Here is a tiny trained network, its code and every weight. The questions are about switching its units off for an input and a class, where a switched-off unit gives its printed mean instead of its output.

import numpy as np


def w(rows, s, z=0):
    codes = np.array(rows[::2]) - 128.0
    scale = np.full(codes.shape[1], s)
    scale[-1] = z or s
    return codes * scale


def f(y):
    return np.maximum(y, 0)


def log_softmax(a):
    a = a - a.max(-1, keepdims=True)
    return a - np.log(np.exp(a).sum(-1, keepdims=True))


def net(x, mask):
    res = np.array(x, float).reshape(1, 3) / 4 @ E
    y = f(res @ A[0][:, :-1].T + A[0][:, -1])
    res = res + np.where(mask, y, B[0][:, -1]) @ B[0][:, :-1]
    return log_softmax(res[-1] @ U[:, :-1].T + U[:, -1])


A, B = {}, {}
E = w([
[187,202,128,71,73,41,55,125,106,161,82],'x0',
[80,142,32,76,128,109,138,248,187,161,126],'x1',
[113,118,145,122,124,128,114,132,128,125,140],'x2',
],0.016)
A[0] = w([
[139,164,117,101,67,71,67,137,149,145,90,39],'neuron 1',
[101,133,73,87,119,122,146,248,172,158,142,132],'neuron 2',
[147,137,143,136,127,144,136,109,104,118,107,235],'neuron 3',
[165,149,149,127,96,93,89,119,90,132,123,154],'neuron 4',
[121,85,137,166,181,173,160,124,133,110,149,254],'neuron 5',
[84,98,110,155,167,151,163,142,162,130,139,147],'neuron 6',
],0.015,0.0072)
B[0] = w([
[145,138,158,104,139,98,89,138,112,186,106,192],'neuron 1',
[93,141,81,102,212,104,114,249,170,119,131,251],'neuron 2',
[120,128,162,131,101,152,119,90,109,127,124,172],'neuron 3',
[169,156,143,139,111,126,94,99,125,110,153,185],'neuron 4',
[85,86,133,138,128,180,199,135,95,129,93,226],'neuron 5',
[108,115,79,130,142,150,143,134,154,74,159,207],'neuron 6',
],0.016,0.029)
U = w([
[67,81,173,205,73,210,249,104,24,138,100,233],'0',
[60,127,53,142,166,146,188,187,219,27,191,104],'1',
[227,213,191,156,6,103,49,64,91,129,152,177],'2',
[115,179,117,58,164,26,70,198,153,254,76,3],'3',
],0.0072,0.0049)

Each question gives the input, the list of numbers given to net, and the class t.
The units are the neurons (one row each of A and B). Each row of codes is followed by its name. A weight is (code - 128) times the scale printed after its matrix; where a second scale follows, it is the last column's (A, B and U).
mask holds one flag per neuron, in row order. A switched-off neuron (its flag False) gives its mean, the last column of its row in B, instead of its output. The means were averaged over made-up inputs and are rounded, as every weight is.
A unit's drop is (log p(t) with every unit on - log p(t) with that unit switched off) / (log p(t) with every unit on - log p(t) with every unit switched off).
unit that matters most: the unit with the biggest drop
k most important neurons: the k neurons with the biggest drops, biggest first
drop of u: that unit's drop, to one decimal
input [-3,-2,2], class 0: unit that matters most	neuron 2
input [5,0,4], class 2: 2 most important neurons	[neuron 2; neuron 4]
input [-6,0,8], class 0: 2 most important neurons	[neuron 2; neuron 5]
input [5,0,8], class 2: 2 most important neurons	[neuron 2; neuron 4]
input [8,0,-5], class 2: 2 most important neurons	[neuron 2; neuron 4]
input [3,5,-1], class 3: drop of neuron 6	0.0
input [1,5,5], class 3: drop of neuron 6	0.1
input [6,-1,-7], class 2: drop of neuron 2	0.6
input [8,-1,-6], class 2: 2 most important neurons	[neuron 2; neuron 4]
input [1,-6,5], class 2: drop of neuron 5	0.2
